Here is a tiny trained network, its code and every weight. The questions are about switching its units off for an input and a class, where a switched-off unit gives its printed mean instead of its output.

import numpy as np


def w(rows, s, z=0):
    codes = np.array(rows[::2]) - 128.0
    scale = np.full(codes.shape[1], s)
    scale[-1] = z or s
    return codes * scale


def f(y):
    return y / 2 * (1 + np.tanh(0.7978845608 * (y + 0.044715 * y**3)))


def log_softmax(a):
    a = a - a.max(-1, keepdims=True)
    return a - np.log(np.exp(a).sum(-1, keepdims=True))


def net(x, mask):
    res = np.array(x, float).reshape(1, 4) / 4 @ E
    y = f(res @ A[0][:, :-1].T + A[0][:, -1])
    res = res + np.where(mask, y, B[0][:, -1]) @ B[0][:, :-1]
    return log_softmax(res[-1] @ U[:, :-1].T + U[:, -1])


A, B = {}, {}
E = w([
[172,100,158,79,190,133,91,193],'x0',
[142,115,115,171,6,159,85,125],'x1',
[85,219,69,58,102,163,92,113],'x2',
[200,148,105,118,78,108,174,202],'x3',
],0.015)
A[0] = w([
[156,130,152,79,134,138,198,103,76],'neuron 0',
[136,139,144,92,55,166,185,171,168],'neuron 1',
[164,169,61,165,117,86,251,133,225],'neuron 2',
[157,153,150,142,83,71,148,142,117],'neuron 3',
[38,91,170,159,60,173,120,141,111],'neuron 4',
[108,104,150,35,186,159,106,137,172],'neuron 5',
[119,98,107,150,178,203,47,119,165],'neuron 6',
[141,164,73,99,84,162,105,55,62],'neuron 7',
[108,70,163,206,146,178,70,112,243],'neuron 8',
[192,149,85,149,92,124,123,198,204],'neuron 9',
[195,23,178,112,175,91,141,64,158],'neuron 10',
[87,100,90,136,89,109,174,81,160],'neuron 11',
[18,172,158,85,173,141,161,84,253],'neuron 12',
],0.011,0.0043)
B[0] = w([
[55,167,120,118,117,140,153,132,145],'neuron 0',
[132,165,131,214,178,163,129,190,192],'neuron 1',
[142,67,25,68,182,126,140,126,213],'neuron 2',
[191,186,102,186,176,155,150,188,168],'neuron 3',
[155,173,147,55,3,122,187,134,189],'neuron 4',
[152,218,43,154,175,77,121,126,216],'neuron 5',
[159,209,55,98,96,116,150,33,194],'neuron 6',
[60,136,150,148,92,165,104,101,198],'neuron 7',
[81,88,141,159,82,89,155,118,221],'neuron 8',
[165,93,88,222,169,177,105,233,215],'neuron 9',
[1,118,193,220,125,151,41,206,224],'neuron 10',
[131,132,80,139,106,123,79,88,179],'neuron 11',
[146,87,114,133,205,74,16,70,252],'neuron 12',
],0.0081,0.015)
U = w([
[103,86,100,96,167,159,184,120,56],'0',
[133,33,192,200,129,122,95,187,174],'1',
[182,131,84,90,167,80,101,59,179],'2',
[227,124,89,138,134,133,194,213,194],'3',
[159,97,206,79,126,175,163,144,2],'4',
[59,154,161,114,93,168,93,142,125],'5',
[115,79,169,111,2,96,200,60,88],'6',
],0.0097,0.0043)

Each question gives the input, the list of numbers given to net, and the class t.
The units are the neurons (one row each of A and B). Each row of codes is followed by its name. A weight is (code - 128) times the scale printed after its matrix; where a second scale follows, it is the last column's (A, B and U).
mask holds one flag per neuron, in row order. A switched-off neuron (its flag False) gives its mean, the last column of its row in B, instead of its output. The means were averaged over made-up inputs and are rounded, as every weight is.
A unit's drop is (log p(t) with every unit on - log p(t) with that unit switched off) / (log p(t) with every unit on - log p(t) with every unit switched off).
The circuit of an input: a set's keep is (log p(t) with only the set's units on - log p(t) with every unit switched off) / (log p(t) with every unit on - log p(t) with every unit switched off). Starting from the 12 units with the biggest drops (on a tie, the unit counted first), units are removed one at a time, each time the one whose removal leaves the highest keep (on an exact tie, the one counted first), for as long as the keep stays at least 0.8.
circuit, biggest first: the units of the circuit, biggest drop first
top k neurons: the k neurons with the biggest drops, biggest first
drop when u is switched off: that unit's drop, to one decimal
input [-6,0,7,-6], class 2: circuit, biggest first : neuron 12
input [-3,1,3,3], class 3: circuit, biggest first : neuron 10; neuron 12
input [-7,1,7,5], class 3: top 4 neurons : neuron 2; neuron 10; neuron 1; neuron 9
input [-4,1,2,2], class 3: circuit, biggest first : neuron 10; neuron 12
input [-5,-8,-5,4], class 0: top 3 neurons : neuron 2; neuron 9; neuron 0
input [7,2,-2,-7], class 5: top 3 neurons : neuron 10; neuron 6; neuron 9
input [-6,6,0,2], class 3: top 2 neurons : neuron 3; neuron 1
input [7,3,0,-8], class 2: top 2 neurons : neuron 6; neuron 5
input [-8,1,7,-5], class 2: top 3 neurons : neuron 12; neuron 10; neuron 11
input [4,7,-6,-6], class 6: drop when neuron 6 is switched off : 0.1
input [0,5,-3,-8], class 6: drop when neuron 7 is switched off : 0.0
input [-8,0,-3,-8], class 6: drop when neuron 4 is switched off : 0.1
